Below is a small trained network, with its code and all its weights. Each question gives an input and a target symbol and asks what happens when units are switched off, that is, made to give their printed mean instead of their output.

import numpy as np


def w(rows, s, z=0):
    codes = np.array(rows[::2]) - 128.0
    scale = np.full(codes.shape[1], s)
    scale[-1] = z or s
    return codes * scale


def norm(h):
    return h / np.sqrt((h * h).mean(-1, keepdims=True) + 1e-5)


def f(y):
    return np.maximum(y, 0)


def softmax(a):
    e = np.exp(a - a.max(-1, keepdims=True))
    return e / e.sum(-1, keepdims=True)


def log_softmax(a):
    a = a - a.max(-1, keepdims=True)
    return a - np.log(np.exp(a).sum(-1, keepdims=True))


def net(x, mask):
    ids = ['βζλμξφ'.index(c) for c in x.split()]
    T = len(ids)
    res = E[ids] + P[:T]
    u = 0
    for l in range(3):
        r = norm(res)
        for j in range(3):
            rows = slice(2 * j, 2 * j + 2)
            q, k, v = (r @ M[l][rows].T for M in (Q, K, V))
            z = softmax(np.where(np.tri(T) > 0, q @ k.T / 2**0.5, -1e9)) @ v
            o = O[l][rows]
            res = res + np.where(mask[u + j], z, o[:, -1]) @ o[:, :-1]
        u += 3
        y = f(norm(res) @ A[l][:, :-1].T + A[l][:, -1])
        res = res + np.where(mask[u : u + 4], y, B[l][:, -1]) @ B[l][:, :-1]
        u += 4
    return log_softmax(norm(res)[-1] @ U[:, :-1].T + U[:, -1])


Q, K, V, O, A, B = {}, {}, {}, {}, {}, {}
E = w([
[243,111,62,95,99,78,64,71,115,156],'β',
[218,194,92,136,143,127,190,141,65,111],'ζ',
[100,171,145,11,118,156,119,102,169,129],'λ',
[134,107,133,128,167,138,11,73,106,66],'μ',
[166,178,141,113,169,80,7,186,136,174],'ξ',
[58,90,151,200,127,69,138,89,77,212],'φ',
],0.015)
P = w([
[10,60,89,15,178,49,68,245,10,139],'0',
[49,117,21,67,209,167,102,183,59,166],'1',
[115,114,124,50,192,176,96,146,55,186],'2',
[100,142,72,97,137,180,93,150,78,163],'3',
[133,142,129,104,142,155,97,135,102,153],'4',
[127,155,124,131,113,142,108,136,125,138],'5',
[134,167,135,150,123,135,118,125,140,121],'6',
[130,179,157,161,121,115,133,113,159,109],'7',
[129,197,163,182,106,113,142,108,175,104],'8',
[140,218,181,182,122,113,156,82,194,97],'9',
[107,229,186,207,89,106,160,78,210,88],'10',
[118,230,200,214,96,100,165,66,254,84],'11',
],0.0059)
Q[0] = w([
[136,133,151,139,96,135,122,122,128,136],'0.h0',
[129,117,124,123,147,141,133,133,120,147],'0.h0',
[187,111,251,101,142,116,120,81,118,165],'0.h1',
[171,128,156,136,160,141,181,145,121,94],'0.h1',
[132,141,151,141,116,163,84,115,163,98],'0.h2',
[166,147,91,22,78,95,66,100,167,145],'0.h2',
],0.017)
K[0] = w([
[129,151,111,119,148,92,127,108,125,121],'0.h0',
[128,118,133,135,116,143,125,140,150,138],'0.h0',
[122,236,37,219,116,151,176,143,146,67],'0.h1',
[65,98,53,126,136,135,95,161,134,165],'0.h1',
[175,144,102,134,88,103,159,154,89,115],'0.h2',
[203,228,162,154,159,165,143,183,95,8],'0.h2',
],0.014)
V[0] = w([
[75,21,101,86,136,70,126,211,139,120],'0.h0',
[77,36,178,88,75,108,1,91,222,190],'0.h0',
[141,113,104,157,180,128,118,151,119,171],'0.h1',
[85,198,143,110,151,106,147,136,88,154],'0.h1',
[130,126,116,104,115,125,78,115,154,128],'0.h2',
[123,69,104,116,124,145,131,138,140,123],'0.h2',
],0.014)
O[0] = w([
[109,160,175,81,56,168,95,143,25,137,179],'0.h0',
[27,195,107,113,121,110,131,2,54,190,250],'0.h0',
[86,146,49,145,86,139,152,132,131,105,182],'0.h1',
[90,95,148,92,74,103,76,130,173,108,204],'0.h1',
[131,185,130,155,120,103,189,96,69,115,145],'0.h2',
[154,113,132,155,117,181,123,139,128,162,75],'0.h2',
],0.0077,0.013)
A[0] = w([
[239,137,124,144,124,129,155,139,253,76,9],'0.n0',
[239,140,63,107,127,88,197,145,155,71,158],'0.n1',
[211,64,175,64,124,180,210,166,107,83,44],'0.n2',
[132,66,151,191,143,74,126,225,112,185,159],'0.n3',
],0.012,0.0013)
B[0] = w([
[139,254,170,98,34,50,167,83,92,45,248],'0.n0',
[49,88,56,84,52,104,64,176,180,59,255],'0.n1',
[66,53,149,30,178,144,98,61,48,202,164],'0.n2',
[32,50,147,167,71,48,113,174,117,173,193],'0.n3',
],0.0077,0.0017)
Q[1] = w([
[187,86,176,154,153,185,204,163,52,128],'1.h0',
[167,107,203,167,67,205,153,89,171,172],'1.h0',
[86,171,249,168,131,157,165,167,73,172],'1.h1',
[160,87,255,116,142,161,193,146,77,51],'1.h1',
[122,114,60,166,63,73,84,44,138,108],'1.h2',
[105,82,137,113,115,152,116,63,94,136],'1.h2',
],0.013)
K[1] = w([
[148,84,124,53,121,187,144,206,54,122],'1.h0',
[79,124,88,23,168,150,107,136,113,88],'1.h0',
[141,111,165,104,44,183,131,83,72,45],'1.h1',
[137,81,120,32,111,182,97,227,5,119],'1.h1',
[114,192,212,199,101,126,155,81,218,110],'1.h2',
[147,185,138,161,120,84,151,152,152,143],'1.h2',
],0.013)
V[1] = w([
[99,127,195,199,106,97,160,189,159,203],'1.h0',
[102,118,169,182,142,139,175,21,140,93],'1.h0',
[114,248,136,151,157,111,95,192,156,220],'1.h1',
[177,118,115,82,66,92,237,111,160,188],'1.h1',
[111,146,159,53,96,225,219,90,136,83],'1.h2',
[166,225,173,102,159,103,78,203,128,96],'1.h2',
],0.013)
O[1] = w([
[163,162,127,120,50,254,48,117,154,212,115],'1.h0',
[178,139,187,189,54,200,127,229,94,117,145],'1.h0',
[95,5,44,37,145,126,101,146,231,121,247],'1.h1',
[176,89,115,76,69,22,81,105,22,110,57],'1.h1',
[149,120,225,87,236,99,106,52,149,191,93],'1.h2',
[107,127,113,220,85,73,159,61,183,122,136],'1.h2',
],0.0058,0.011)
A[1] = w([
[176,96,104,145,127,147,85,51,100,77,182],'1.n0',
[115,93,89,76,114,194,168,148,146,81,73],'1.n1',
[177,66,150,101,63,250,70,188,124,142,63],'1.n2',
[90,135,120,68,92,132,209,106,140,153,253],'1.n3',
],0.014,0.0012)
B[1] = w([
[168,83,106,120,98,191,86,135,195,54,145],'1.n0',
[84,77,112,111,129,105,63,74,190,160,162],'1.n1',
[164,98,255,69,48,142,67,146,84,145,173],'1.n2',
[174,108,128,144,108,171,153,178,172,114,249],'1.n3',
],0.0099,0.011)
Q[2] = w([
[82,64,120,248,126,108,47,158,93,178],'2.h0',
[233,168,34,164,192,111,30,122,94,116],'2.h0',
[141,242,81,100,132,37,109,199,162,228],'2.h1',
[191,45,121,93,78,140,232,116,136,218],'2.h1',
[81,235,160,150,112,18,47,217,118,109],'2.h2',
[176,203,144,53,152,127,144,171,162,49],'2.h2',
],0.013)
K[2] = w([
[137,182,69,101,54,223,117,193,94,103],'2.h0',
[71,103,61,118,158,106,241,191,46,86],'2.h0',
[102,93,86,123,17,75,129,17,179,115],'2.h1',
[170,83,107,29,122,102,75,141,20,142],'2.h1',
[96,122,139,195,3,89,177,107,222,68],'2.h2',
[98,63,144,132,193,31,187,123,144,103],'2.h2',
],0.015)
V[2] = w([
[126,117,145,67,109,190,199,86,156,67],'2.h0',
[97,24,105,206,120,155,86,78,88,119],'2.h0',
[162,183,123,156,137,53,78,181,101,193],'2.h1',
[158,122,114,75,122,125,250,179,152,207],'2.h1',
[56,97,161,141,161,145,134,157,131,97],'2.h2',
[144,163,131,71,150,157,53,165,131,51],'2.h2',
],0.021)
O[2] = w([
[108,180,198,123,135,127,210,78,49,118,130],'2.h0',
[254,111,154,166,164,129,68,186,95,80,133],'2.h0',
[123,142,105,144,156,124,9,129,217,181,81],'2.h1',
[42,140,106,4,61,88,90,76,99,118,8],'2.h1',
[108,128,166,172,152,142,148,200,118,115,158],'2.h2',
[98,186,98,196,185,35,171,111,128,57,159],'2.h2',
],0.009,0.012)
A[2] = w([
[163,60,163,60,148,179,81,192,119,175,4],'2.n0',
[114,128,129,122,129,130,86,88,129,51,254],'2.n1',
[74,80,50,120,254,186,111,110,198,171,123],'2.n2',
[170,147,96,148,146,168,143,58,101,149,86],'2.n3',
],0.024,0.0017)
B[2] = w([
[166,141,208,81,62,203,69,180,121,161,222],'2.n0',
[128,132,185,130,125,178,132,114,148,201,166],'2.n1',
[71,123,2,167,159,146,154,133,252,127,250],'2.n2',
[186,95,89,80,95,103,96,105,140,88,156],'2.n3',
],0.018,0.02)
U = w([
[239,101,38,110,84,52,82,51,115,75,78],'β',
[99,63,161,134,155,2,97,180,141,47,5],'ζ',
[75,162,119,90,123,106,220,55,63,167,159],'λ',
[192,114,141,226,226,148,182,153,82,28,127],'μ',
[75,117,11,163,156,146,115,149,221,123,183],'ξ',
[144,130,171,137,100,203,49,179,130,165,170],'φ',
],0.0061,0.0022)

Each question gives the input, a string of symbols that net reads in full, and the target symbol t.
The units are the heads (2 rows each of Q, K, V and O) and the neurons (one row each of A and B). Each row of codes is followed by its name. A weight is (code - 128) times the scale printed after its matrix; where a second scale follows, it is the last column's (O, A, B and U).
mask holds one flag per unit, layer by layer, with each layer's heads first. A switched-off unit (its flag False) gives its mean, the last column of its rows in O or B, instead of its output. The means were averaged over made-up inputs and are rounded, as every weight is.
A unit's drop is (log p(t) with every unit on - log p(t) with that unit switched off) / (log p(t) with every unit on - log p(t) with every unit switched off).
The circuit of an input: a set's keep is (log p(t) with only the set's units on - log p(t) with every unit switched off) / (log p(t) with every unit on - log p(t) with every unit switched off). Starting from the 12 units with the biggest drops (on a tie, the unit counted first), units are removed one at a time, each time the one whose removal leaves the highest keep (on an exact tie, the one counted first), for as long as the keep stays at least 0.8.
circuit, biggest first: the units of the circuit, biggest drop first
most important unit: the unit with the biggest drop
top k neurons: the k neurons with the biggest drops, biggest first
top k neurons in layer l: the k neurons of layer l with the biggest drops, biggest first
which heads matter: for each layer, one digit per head in row order, 1 if its drop is at least 0.15 and else 0, layers parted by /
input φ ζ ζ, target ζ: circuit, biggest first : [0.h0 2.h2 0.n1 2.n2]
input β ξ ζ λ φ ξ ξ ξ μ μ ζ ξ, target μ: circuit, biggest first : [2.n2 2.h1 2.n0 1.h2]
input μ β μ φ ξ φ φ λ, target λ: which heads matter : 010 / 001 / 100
input μ μ ζ, target μ: which heads matter : 000 / 100 / 111
input ξ φ ξ β μ ζ, target μ: most important unit : 2.h1
input ζ φ μ φ λ β ξ λ ξ ζ ξ, target ζ: circuit, biggest first : [0.h0 2.n2 2.h1 2.n0]
input ξ μ μ ξ ζ ζ ξ, target ζ: which heads matter : 101 / 000 / 000
input λ ξ ξ ξ φ ξ β λ β λ φ β, target λ: which heads matter : 101 / 110 / 100
input φ ξ μ λ φ ζ μ ξ μ φ λ ξ, target φ: which heads matter : 101 / 100 / 000
input λ ξ μ β φ, target φ: which heads matter : 000 / 101 / 001
input ξ φ ξ λ φ ξ, target λ: top 3 neurons : [1.n3 2.n2 2.n0]
input β λ λ λ β λ φ ξ ξ φ ξ, target φ: which heads matter : 000 / 000 / 001
input μ φ ξ φ β φ, target β: top 4 neurons : [1.n0 2.n3 2.n2 2.n0]
input λ μ λ μ, target λ: most important unit : 1.n3
input φ μ β φ, target μ: top 2 neurons : [1.n0 2.n2]
input β ξ β ξ ξ ξ ξ φ ζ, target φ: which heads matter : 100 / 100 / 000
input ξ ξ φ ζ ξ ζ φ, target ζ: top 2 neurons in layer 0 : [0.n3 0.n0]
input ξ ξ β ξ, target β: top 2 neurons : [1.n0 2.n2]
input φ φ ξ ξ β ξ λ ζ ξ φ λ, target φ: which heads matter : 000 / 100 / 000
input ξ ξ φ φ μ ξ μ φ β ξ, target μ: most important unit : 1.h2
input ξ ξ λ ξ β λ β, target λ: which heads matter : 000 / 110 / 100
input ξ ξ ξ μ φ β ξ ξ ξ ξ φ, target β: which heads matter : 000 / 000 / 101
input λ μ ξ ξ λ, target μ: top 4 neurons : [1.n3 2.n2 2.n0 0.n0]
input ξ ξ φ ξ ζ, target φ: top 4 neurons : [0.n1 1.n2 2.n0 0.n0]
input λ β λ, target β: top 2 neurons in layer 2 : [2.n3 2.n2]
input φ ξ φ μ λ μ, target λ: top 2 neurons : [1.n3 2.n0]
input λ μ φ φ ξ ξ ξ ξ ξ φ ζ μ, target φ: most important unit : 0.h2
input ξ ξ φ λ ξ ξ μ φ, target λ: top 2 neurons : [1.n3 2.n2]
